[[ 33  -9 -12   3  13  -7  -2 -16]
 [  1   5   1   2   5   2   5   3]
 [  9   5   1   3   9   1   7   1]]
->
[[  1   5   1   2   5   2   5   3]
 [  9   5   1   3   9   1   7   1]
 [ 33  -9 -12   3  13  -7  -2 -16]]

[[ -3  -2 -17  24   2]
 [-10  -4 -14  16   2]
 [-11  -4 -15  25   2]
 [ 16   9  19 -23   7]]
->
[[-11  -4 -15  25   2]
 [-10  -4 -14  16   2]
 [ -3  -2 -17  24   2]
 [ 16   9  19 -23   7]]

[[ 21  26  24]
 [ -9 -16 -15]
 [-10  -8  -8]]
->
[[-10  -8  -8]
 [ -9 -16 -15]
 [ 21  26  24]]

[[-10 -10 -10  -9  19  15   8  -4  -4 -10 -12]
 [ -3  -4  -9   9 -27 -26 -15  -5  -4  -4  11]
 [-11 -11  -9  -9   6   3   8  -4  -4 -11 -13]]
->
[[-11 -11  -9  -9   6   3   8  -4  -4 -11 -13]
 [-10 -10 -10  -9  19  15   8  -4  -4 -10 -12]
 [ -3  -4  -9   9 -27 -26 -15  -5  -4  -4  11]]

[[-15  -8  -7 -11   6 -17  -4 -17  -6  -4  -4 -15   8   8  -4]
 [  6  -7  -7 -15 -14   3 -25   3  -5 -28 -15   5  10 -12 -16]
 [-12  -7  -7 -10   4 -15 -13 -15  -5 -15  -4 -12   8   6  -5]
 [ -6  -8  -7 -12  -1  -9 -19  -9  -5 -22  -8  -6   9   0  -8]]
->
[[-15  -8  -7 -11   6 -17  -4 -17  -6  -4  -4 -15   8   8  -4]
 [-12  -7  -7 -10   4 -15 -13 -15  -5 -15  -4 -12   8   6  -5]
 [ -6  -8  -7 -12  -1  -9 -19  -9  -5 -22  -8  -6   9   0  -8]
 [  6  -7  -7 -15 -14   3 -25   3  -5 -28 -15   5  10 -12 -16]]

[[-18   1   6  -8 -20  -9   0]
 [-30  -4   6  -8 -16 -10   0]]
->
[[-30  -4   6  -8 -16 -10   0]
 [-18   1   6  -8 -20  -9   0]]

[[ 13  25   1  16 -18  25   0 -31 -17  16   1 -30  -2 -28]
 [ 26  -3   2  27   4  -4  -8  10   3  24   7  10  -1   9]
 [ 15  -5  -3  14   3  -6  -4   0   3  13  -2   0  -2   0]
 [ 11   8  -2  16 -15  10  11 -24 -14  17  -7 -24   4 -23]
 [ -2  31   0  -6 -18  29  -2 -32 -17  -5   0 -32  -3 -29]
 [ -3  31  -1  -7 -20  26   0 -29 -19  -7  -1 -28   0 -26]]
->
[[ -3  31  -1  -7 -20  26   0 -29 -19  -7  -1 -28   0 -26]
 [ -2  31   0  -6 -18  29  -2 -32 -17  -5   0 -32  -3 -29]
 [ 11   8  -2  16 -15  10  11 -24 -14  17  -7 -24   4 -23]
 [ 13  25   1  16 -18  25   0 -31 -17  16   1 -30  -2 -28]
 [ 15  -5  -3  14   3  -6  -4   0   3  13  -2   0  -2   0]
 [ 26  -3   2  27   4  -4  -8  10   3  24   7  10  -1   9]]
---
[[  1   0   3 -13 -10  23  10]
 [  9  -4 -13  -4  -6  -8   5]
 [  3  -5   2  -4  25  12  -4]
 [ -1  -8  27  -4  11  -6 -10]
 [ -4   1  16  14 -31   9 -10]
 [ -9  24  25  -8   0  20   4]]
->
[[  9  -4 -13  -4  -6  -8   5]
 [  3  -5   2  -4  25  12  -4]
 [  1   0   3 -13 -10  23  10]
 [ -1  -8  27  -4  11  -6 -10]
 [ -4   1  16  14 -31   9 -10]
 [ -9  24  25  -8   0  20   4]]

[[ -5   2  -5  -1   3   3  -4   0   1]
 [-11   8  32  31 -28 -25 -23 -26   4]
 [ -3   5  -5   0   3   3  -5  -3   2]
 [  7  -1   2   2  -1   6  -4   3  -6]
 [  0  -4  -3  -1   6  -2   3  -1   8]
 [ -1   6   1   1  -4   3  -1  -4  -1]]
->
[[  7  -1   2   2  -1   6  -4   3  -6]
 [  0  -4  -3  -1   6  -2   3  -1   8]
 [ -1   6   1   1  -4   3  -1  -4  -1]
 [ -3   5  -5   0   3   3  -5  -3   2]
 [ -5   2  -5  -1   3   3  -4   0   1]
 [-11   8  32  31 -28 -25 -23 -26   4]]

[[ -7  -3 -10  -7  -9   7]
 [  7   6  14  12 -29  14]
 [  1   7   6   6  -3   5]
 [  3   4  -3  -8 -22   1]]
->
[[  7   6  14  12 -29  14]
 [  3   4  -3  -8 -22   1]
 [  1   7   6   6  -3   5]
 [ -7  -3 -10  -7  -9   7]]

[[ -1   0  -3 -10 -12   0 -12]
 [-10  -9 -22   6   3 -27   3]
 [  5   5  15   8  12  12  13]
 [ -6  -6 -14  -3 -12 -19 -12]
 [  1   1  -3 -11 -15  -2 -15]
 [ -2  -2  -5   9  11  -8  11]]
->
[[  5   5  15   8  12  12  13]
 [  1   1  -3 -11 -15  -2 -15]
 [ -1   0  -3 -10 -12   0 -12]
 [ -2  -2  -5   9  11  -8  11]
 [ -6  -6 -14  -3 -12 -19 -12]
 [-10  -9 -22   6   3 -27   3]]

[[ -4   7   2  26  -5   6  10  14 -18 -20  15  23]
 [  3  -1  -1 -19   6  -5 -11 -13  18  18  -6 -23]
 [ 32  20 -16 -10  26  11 -12   6   4  -6  12   9]
 [-26 -17  12   9 -22  -8  12  -2  -6   2 -11  -4]
 [-15  -1   7  29 -15   3  15  13 -21 -18   9  22]
 [ 12  -2  -6 -30  12  -4 -14 -14  21  20 -12 -24]]
->
[[ 32  20 -16 -10  26  11 -12   6   4  -6  12   9]
 [ 12  -2  -6 -30  12  -4 -14 -14  21  20 -12 -24]
 [  3  -1  -1 -19   6  -5 -11 -13  18  18  -6 -23]
 [ -4   7   2  26  -5   6  10  14 -18 -20  15  23]
 [-15  -1   7  29 -15   3  15  13 -21 -18   9  22]
 [-26 -17  12   9 -22  -8  12  -2  -6   2 -11  -4]]

[[-13  -3   4  21  16   0  14  -4  11  -2  29  20  32  -9 -13]
 [ 18  13   0 -11   5   6 -14  19  10  11   2  11  34 -22  12]
 [-17   4   5  12 -18 -26   6   8   6   6 -14  -2 -20  18  -7]
 [  0 -17  11   5  10   0  -6   4 -16   3  29  -1   6 -22  -5]
 [ -7  -6 -13  -2  -9 -23  12   6  -4  23 -17 -27  17 -14  13]
 [ 14  22  16 -14  -1   6  12  -8  25  -3   9  15  12 -15  -2]]
->
[[ 18  13   0 -11   5   6 -14  19  10  11   2  11  34 -22  12]
 [ 14  22  16 -14  -1   6  12  -8  25  -3   9  15  12 -15  -2]
 [  0 -17  11   5  10   0  -6   4 -16   3  29  -1   6 -22  -5]
 [ -7  -6 -13  -2  -9 -23  12   6  -4  23 -17 -27  17 -14  13]
 [-13  -3   4  21  16   0  14  -4  11  -2  29  20  32  -9 -13]
 [-17   4   5  12 -18 -26   6   8   6   6 -14  -2 -20  18  -7]]

[[ -3  -9  17  14  15 -15  -6  18 -20   8  18   0  -6   4  -9]
 [  2  -2   5   0   8   9   0  31  24  -3   2  26  -8 -22  -1]
 [-18   0   5   3  16   8   8 -14 -30   4   4  -2  -2   4  -9]]
->
[[  2  -2   5   0   8   9   0  31  24  -3   2  26  -8 -22  -1]
 [ -3  -9  17  14  15 -15  -6  18 -20   8  18   0  -6   4  -9]
 [-18   0   5   3  16   8   8 -14 -30   4   4  -2  -2   4  -9]]

[[-15 -31  -7]
 [ 10  17  12]]
->
[[ 10  17  12]
 [-15 -31  -7]]
